Here is a tiny trained network, its code and every weight. The questions are about switching its units off for an input and a class, where a switched-off unit gives its printed mean instead of its output.

import numpy as np


def w(rows, s, z=0):
    codes = np.array(rows[::2]) - 128.0
    scale = np.full(codes.shape[1], s)
    scale[-1] = z or s
    return codes * scale


def norm(h):
    return h / np.sqrt((h * h).mean(-1, keepdims=True) + 1e-5)


def f(y):
    return y / 2 * (1 + np.tanh(0.7978845608 * (y + 0.044715 * y**3)))


def log_softmax(a):
    a = a - a.max(-1, keepdims=True)
    return a - np.log(np.exp(a).sum(-1, keepdims=True))


def net(x, mask):
    res = np.array(x, float).reshape(1, 5) / 4 @ E
    u = 0
    for l in range(3):
        y = f(norm(res) @ A[l][:, :-1].T + A[l][:, -1])
        res = res + np.where(mask[u : u + 11], y, B[l][:, -1]) @ B[l][:, :-1]
        u += 11
    return log_softmax(norm(res)[-1] @ U[:, :-1].T + U[:, -1])


A, B = {}, {}
E = w([
[204,100,115,249,123,127,215,58,176],'x0',
[55,130,214,180,193,190,136,114,144],'x1',
[136,58,138,101,156,230,96,66,89],'x2',
[223,118,218,96,150,131,106,57,127],'x3',
[108,118,73,2,176,64,186,26,195],'x4',
],0.0064)
A[0] = w([
[107,161,108,72,124,177,116,153,135,212],'0.n0',
[130,107,102,158,131,247,113,103,108,175],'0.n1',
[113,135,130,163,133,61,132,165,131,84],'0.n2',
[151,111,132,159,123,121,123,147,144,105],'0.n3',
[136,120,139,134,149,186,146,133,123,49],'0.n4',
[111,148,131,149,139,134,131,180,124,23],'0.n5',
[140,155,144,137,112,144,107,167,123,249],'0.n6',
[130,137,173,147,165,110,120,130,118,56],'0.n7',
[150,128,98,156,101,117,123,201,103,226],'0.n8',
[120,114,108,180,136,186,125,117,111,247],'0.n9',
[190,138,150,117,89,130,135,111,137,115],'0.n10',
],0.014,0.0014)
B[0] = w([
[76,51,130,158,144,90,129,134,81,199],'0.n0',
[148,113,217,151,35,166,213,186,203,254],'0.n1',
[106,142,104,163,166,217,85,180,116,185],'0.n2',
[126,191,149,74,55,73,114,87,101,155],'0.n3',
[96,146,134,165,95,163,87,131,91,170],'0.n4',
[203,138,186,90,54,43,125,145,157,169],'0.n5',
[128,170,142,118,96,165,103,100,144,186],'0.n6',
[149,117,149,141,195,156,142,87,188,157],'0.n7',
[98,104,141,80,8,132,145,177,201,220],'0.n8',
[139,74,111,131,98,199,137,92,155,221],'0.n9',
[177,145,137,92,167,113,130,126,117,187],'0.n10',
],0.011,0.007)
A[1] = w([
[212,125,180,137,75,237,40,103,127,5],'1.n0',
[128,111,206,77,62,147,96,110,46,102],'1.n1',
[179,163,93,120,26,135,91,207,148,157],'1.n2',
[154,168,68,144,14,76,69,227,101,147],'1.n3',
[129,148,106,87,83,175,92,110,215,88],'1.n4',
[123,149,171,154,117,170,124,118,112,185],'1.n5',
[236,118,49,100,189,122,95,132,98,26],'1.n6',
[152,166,219,137,142,177,113,84,155,11],'1.n7',
[238,122,146,168,116,66,94,86,132,188],'1.n8',
[187,211,1,210,67,86,167,113,175,168],'1.n9',
[127,182,119,122,110,120,155,144,81,169],'1.n10',
],0.0081,0.0015)
B[1] = w([
[129,75,92,118,90,226,221,156,152,244],'1.n0',
[65,67,167,162,158,131,78,126,124,195],'1.n1',
[89,139,165,167,119,166,159,117,176,254],'1.n2',
[93,131,127,155,149,230,194,85,182,235],'1.n3',
[123,124,144,201,171,122,131,106,96,199],'1.n4',
[111,141,150,2,119,154,167,129,191,170],'1.n5',
[160,130,192,104,179,91,143,45,119,164],'1.n6',
[147,156,161,123,71,150,167,157,132,194],'1.n7',
[166,177,144,124,67,102,113,156,128,169],'1.n8',
[70,56,213,122,164,165,68,147,70,194],'1.n9',
[171,69,129,110,162,135,131,126,211,127],'1.n10',
],0.0098,0.0069)
A[2] = w([
[137,152,159,125,138,213,134,156,125,213],'2.n0',
[86,105,171,73,130,84,82,139,129,74],'2.n1',
[148,137,84,139,130,146,121,127,149,48],'2.n2',
[192,103,109,156,16,166,92,153,118,202],'2.n3',
[107,136,87,185,71,69,118,199,135,191],'2.n4',
[110,229,215,171,154,171,116,183,200,249],'2.n5',
[77,150,13,171,115,137,144,164,166,70],'2.n6',
[144,91,145,166,116,75,83,143,174,206],'2.n7',
[251,167,112,105,108,104,134,89,112,69],'2.n8',
[102,99,151,51,150,107,65,102,133,121],'2.n9',
[187,165,182,125,99,65,64,101,104,91],'2.n10',
],0.011,0.0021)
B[2] = w([
[96,86,151,192,119,99,158,99,196,220],'2.n0',
[140,102,94,232,130,132,113,84,98,153],'2.n1',
[106,144,152,134,150,94,193,113,101,119],'2.n2',
[78,123,160,102,134,217,110,82,147,204],'2.n3',
[176,137,137,104,135,173,173,56,141,138],'2.n4',
[146,70,167,132,34,184,91,108,103,249],'2.n5',
[221,184,115,69,146,143,167,159,140,153],'2.n6',
[89,161,95,105,150,174,152,61,105,132],'2.n7',
[195,210,180,161,79,69,6,133,129,159],'2.n8',
[70,139,139,189,139,138,97,192,90,165],'2.n9',
[171,170,94,101,85,76,167,91,192,153],'2.n10',
],0.011,0.012)
U = w([
[90,60,185,145,43,241,159,128,223,224],'0',
[132,160,2,42,180,116,195,191,166,4],'1',
[13,54,80,190,207,81,74,142,65,75],'2',
[204,192,139,130,125,9,54,88,151,55],'3',
],0.0086,0.0024)

Each question gives the input, the list of numbers given to net, and the class t.
The units are the neurons (one row each of A and B). Each row of codes is followed by its name. A weight is (code - 128) times the scale printed after its matrix; where a second scale follows, it is the last column's (A, B and U).
mask holds one flag per neuron, layer by layer. A switched-off neuron (its flag False) gives its mean, the last column of its row in B, instead of its output. The means were averaged over made-up inputs and are rounded, as every weight is.
A unit's drop is (log p(t) with every unit on - log p(t) with that unit switched off) / (log p(t) with every unit on - log p(t) with every unit switched off).
unit that matters most: the unit with the biggest drop
top k neurons: the k neurons with the biggest drops, biggest first
k most important neurons of layer l: the k neurons of layer l with the biggest drops, biggest first
drop of u: that unit's drop, to one decimal
input [-4,-2,2,7,0], class 3: 3 most important neurons of layer 0	[0.n1; 0.n8; 0.n10]
input [-8,-1,7,0,1], class 2: unit that matters most	0.n0
input [-6,7,-6,2,4], class 2: top 2 neurons	[0.n1; 0.n0]
input [0,-8,-2,-1,5], class 2: top 2 neurons	[0.n1; 1.n9]
input [-7,-4,-2,8,2], class 3: 2 most important neurons of layer 0	[0.n8; 0.n1]
input [-3,-3,-4,1,4], class 1: 2 most important neurons of layer 1	[1.n9; 1.n1]
input [-1,4,-5,-1,4], class 1: 4 most important neurons of layer 1	[1.n9; 1.n2; 1.n3; 1.n7]
input [-2,-6,-4,8,-1], class 3: 2 most important neurons of layer 0	[0.n10; 0.n1]
input [5,-6,3,-6,3], class 2: 2 most important neurons of layer 0	[0.n1; 0.n5]
input [0,1,2,-1,7], class 2: top 3 neurons	[1.n0; 0.n1; 1.n3]
input [4,-5,5,-3,5], class 3: 2 most important neurons of layer 0	[0.n8; 0.n1]
input [6,5,-6,-8,5], class 2: top 3 neurons	[1.n9; 0.n1; 0.n8]
input [-8,2,8,-5,2], class 2: 2 most important neurons of layer 0	[0.n0; 0.n8]
input [3,-3,0,-7,7], class 2: unit that matters most	1.n9
input [-7,-2,-6,5,1], class 2: drop of 0.n1	0.6
input [4,2,5,8,7], class 3: drop of 0.n8	0.2
input [3,-4,0,5,1], class 3: drop of 0.n6	0.0
